Below are the code and all the weights of a small trained network. Each question names an input and a class and asks about switching units off, where a switched-off unit gives its printed mean instead of its output.

import numpy as np


def w(rows, s, z=0):
    codes = np.array(rows[::2]) - 128.0
    scale = np.full(codes.shape[1], s)
    scale[-1] = z or s
    return codes * scale


def norm(h):
    return h / np.sqrt((h * h).mean(-1, keepdims=True) + 1e-5)


def f(y):
    return np.maximum(y, 0)


def log_softmax(a):
    a = a - a.max(-1, keepdims=True)
    return a - np.log(np.exp(a).sum(-1, keepdims=True))


def net(x, mask):
    res = np.array(x, float).reshape(1, 5) / 4 @ E
    u = 0
    for l in range(4):
        y = f(norm(res) @ A[l][:, :-1].T + A[l][:, -1])
        res = res + np.where(mask[u : u + 7], y, B[l][:, -1]) @ B[l][:, :-1]
        u += 7
    return log_softmax(norm(res)[-1] @ U[:, :-1].T + U[:, -1])


A, B = {}, {}
E = w([
[75,172,111,90,64,174,76,188,51,166],'x0',
[41,210,145,120,51,225,92,170,104,172],'x1',
[150,21,50,208,94,159,64,204,170,74],'x2',
[107,180,4,112,177,138,143,178,166,166],'x3',
[202,74,116,95,113,162,117,15,97,141],'x4',
],0.0023)
A[0] = w([
[105,118,184,119,49,237,37,114,200,138,123],'0.n1',
[90,202,171,37,49,173,115,33,5,192,5],'0.n2',
[81,242,92,114,76,128,137,176,68,140,88],'0.n3',
[176,108,153,102,142,107,180,15,88,107,63],'0.n4',
[100,195,87,17,67,213,149,59,20,223,65],'0.n5',
[205,128,194,108,166,72,161,25,79,145,75],'0.n6',
[182,109,164,86,149,114,147,22,108,106,47],'0.n7',
],0.0023,0.0024)
B[0] = w([
[110,71,92,221,133,128,179,95,76,97,223],'0.n1',
[179,52,83,85,173,74,152,199,161,196,231],'0.n2',
[144,159,200,109,190,150,56,125,136,136,213],'0.n3',
[195,103,150,78,155,130,119,55,137,90,188],'0.n4',
[148,122,188,113,118,210,21,152,255,200,252],'0.n5',
[123,92,184,161,183,118,142,48,163,63,206],'0.n6',
[149,89,183,90,184,110,105,82,127,115,179],'0.n7',
],0.0031,0.0024)
A[1] = w([
[159,97,131,161,15,125,112,145,53,67,1],'1.n1',
[193,94,224,129,169,8,242,45,119,107,140],'1.n2',
[8,217,165,167,118,113,204,79,92,51,24],'1.n3',
[74,214,231,147,102,104,179,140,112,118,95],'1.n4',
[165,91,39,180,216,84,249,121,219,67,64],'1.n5',
[122,197,2,114,138,127,177,157,80,170,45],'1.n6',
[181,88,39,65,46,191,137,67,130,164,88],'1.n7',
],0.0029,0.0022)
B[1] = w([
[138,129,114,121,113,87,195,187,106,127,155],'1.n1',
[102,109,153,153,120,238,93,7,138,3,251],'1.n2',
[41,186,148,199,110,193,139,193,66,113,142],'1.n3',
[100,219,135,152,183,112,129,129,152,116,168],'1.n4',
[190,155,91,207,172,91,100,122,144,248,224],'1.n5',
[139,99,123,85,105,104,119,83,95,19,152],'1.n6',
[97,167,119,192,132,102,150,82,178,87,182],'1.n7',
],0.0042,0.0035)
A[2] = w([
[62,166,236,89,101,94,187,168,101,190,66],'2.n1',
[137,78,187,113,96,154,121,82,152,121,130],'2.n2',
[134,69,109,97,80,110,106,166,99,57,107],'2.n3',
[185,124,122,107,162,132,134,119,137,217,41],'2.n4',
[116,158,205,44,156,92,169,183,139,194,3],'2.n5',
[59,146,2,133,40,201,125,184,177,145,90],'2.n6',
[152,24,186,179,17,119,155,158,67,136,13],'2.n7',
],0.0034,0.0012)
B[2] = w([
[157,170,189,96,147,56,57,87,191,95,194],'2.n1',
[139,76,93,107,108,140,86,93,100,92,220],'2.n2',
[103,116,81,104,152,106,157,134,91,103,174],'2.n3',
[112,147,145,165,60,121,111,169,114,127,169],'2.n4',
[144,177,173,73,124,66,119,140,93,132,180],'2.n5',
[185,69,179,113,135,103,157,43,111,93,251],'2.n6',
[130,113,35,33,133,46,178,201,62,3,198],'2.n7',
],0.004,0.0027)
A[3] = w([
[162,35,86,204,188,86,123,169,152,45,118],'3.n1',
[105,147,154,1,145,127,99,166,136,144,138],'3.n2',
[156,137,60,195,161,73,145,144,189,222,97],'3.n3',
[170,123,27,164,170,46,156,182,84,155,171],'3.n4',
[162,133,178,139,207,89,228,65,131,175,6],'3.n5',
[101,124,108,184,93,152,142,114,101,48,123],'3.n6',
[138,98,185,114,156,79,191,78,119,131,20],'3.n7',
],0.0037,0.0012)
B[3] = w([
[135,148,131,30,93,129,132,149,90,173,255],'3.n1',
[158,129,93,121,151,47,215,162,138,140,179],'3.n2',
[170,121,176,216,94,152,84,117,160,157,179],'3.n3',
[74,79,121,187,78,220,157,183,127,169,201],'3.n4',
[104,78,127,126,1,179,88,140,73,91,160],'3.n5',
[88,145,125,150,180,78,167,125,91,102,183],'3.n6',
[142,76,73,105,98,135,110,99,135,79,152],'3.n7',
],0.0047)
U = w([
[120,157,70,111,159,96,169,146,130,131,2],'0',
[118,236,192,48,157,64,108,177,156,180,157],'1',
[174,55,145,113,133,147,96,2,130,52,181],'2',
[36,190,174,231,151,132,140,134,114,71,109],'3',
[104,54,60,84,86,112,161,201,32,66,140],'4',
[108,122,134,81,126,173,114,153,135,198,64],'5',
[185,80,95,213,93,169,95,151,176,237,167],'6',
],0.0094,0.0059)

Each question gives the input, the list of numbers given to net, and the class t.
The units are the neurons (one row each of A and B). Each row of codes is followed by its name. A weight is (code - 128) times the scale printed after its matrix; where a second scale follows, it is the last column's (A, B and U).
mask holds one flag per neuron, layer by layer. A switched-off neuron (its flag False) gives its mean, the last column of its row in B, instead of its output. The means were averaged over made-up inputs and are rounded, as every weight is.
A unit's drop is (log p(t) with every unit on - log p(t) with that unit switched off) / (log p(t) with every unit on - log p(t) with every unit switched off).
The circuit of an input: a set's keep is (log p(t) with only the set's units on - log p(t) with every unit switched off) / (log p(t) with every unit on - log p(t) with every unit switched off). Starting from the 12 units with the biggest drops (on a tie, the unit counted first), units are removed one at a time, each time the one whose removal leaves the highest keep (on an exact tie, the one counted first), for as long as the keep stays at least 0.8.
circuit, biggest first: the units of the circuit, biggest drop first
unit that matters most: the unit with the biggest drop
top k neurons: the k neurons with the biggest drops, biggest first
top k neurons in layer l: the k neurons of layer l with the biggest drops, biggest first
drop when u is switched off: that unit's drop, to one decimal
input [4,-1,-2,2,7], class 6: circuit, biggest first -> (0.n5 1.n2)
input [3,3,4,5,2], class 2: top 2 neurons -> (2.n6 2.n7)
input [0,4,-3,4,5], class 1: circuit, biggest first -> (1.n2)
input [-5,5,1,8,-7], class 6: circuit, biggest first -> (1.n2 3.n3)
input [6,-2,4,-8,6], class 4: circuit, biggest first -> (2.n7 1.n1)
input [0,6,-2,5,1], class 1: circuit, biggest first -> (1.n2 3.n4)
input [-3,7,0,0,6], class 6: top 3 neurons -> (0.n5 1.n2 0.n2)
input [5,-2,1,8,2], class 2: top 2 neurons -> (2.n6 1.n5)
input [-6,5,6,-2,-5], class 4: top 2 neurons in layer 1 -> (1.n4 1.n7)
input [-6,-5,-8,3,-7], class 2: top 2 neurons in layer 1 -> (1.n2 1.n7)
input [-3,-3,-8,-1,-7], class 3: top 2 neurons in layer 1 -> (1.n3 1.n4)
input [4,6,6,8,5], class 2: top 3 neurons -> (2.n6 1.n5 3.n4)
input [-2,7,6,4,3], class 2: top 2 neurons -> (2.n6 2.n7)
input [-4,2,1,-4,-3], class 3: top 2 neurons -> (0.n2 0.n5)
input [-1,5,6,3,-6], class 4: unit that matters most -> 1.n5
input [3,-4,-3,-3,-4], class 3: top 2 neurons in layer 0 -> (0.n2 0.n5)
input [6,2,4,6,3], class 2: top 2 neurons in layer 2 -> (2.n6 2.n7)
input [4,1,-1,-2,-1], class 1: drop when 1.n2 is switched off -> 0.4
input [-2,-6,5,-1,-7], class 6: drop when 1.n5 is switched off -> 0.4
input [-7,-4,-4,7,-8], class 6: unit that matters most -> 1.n5
input [-6,4,8,-8,-6], class 4: drop when 2.n1 is switched off -> 0.0
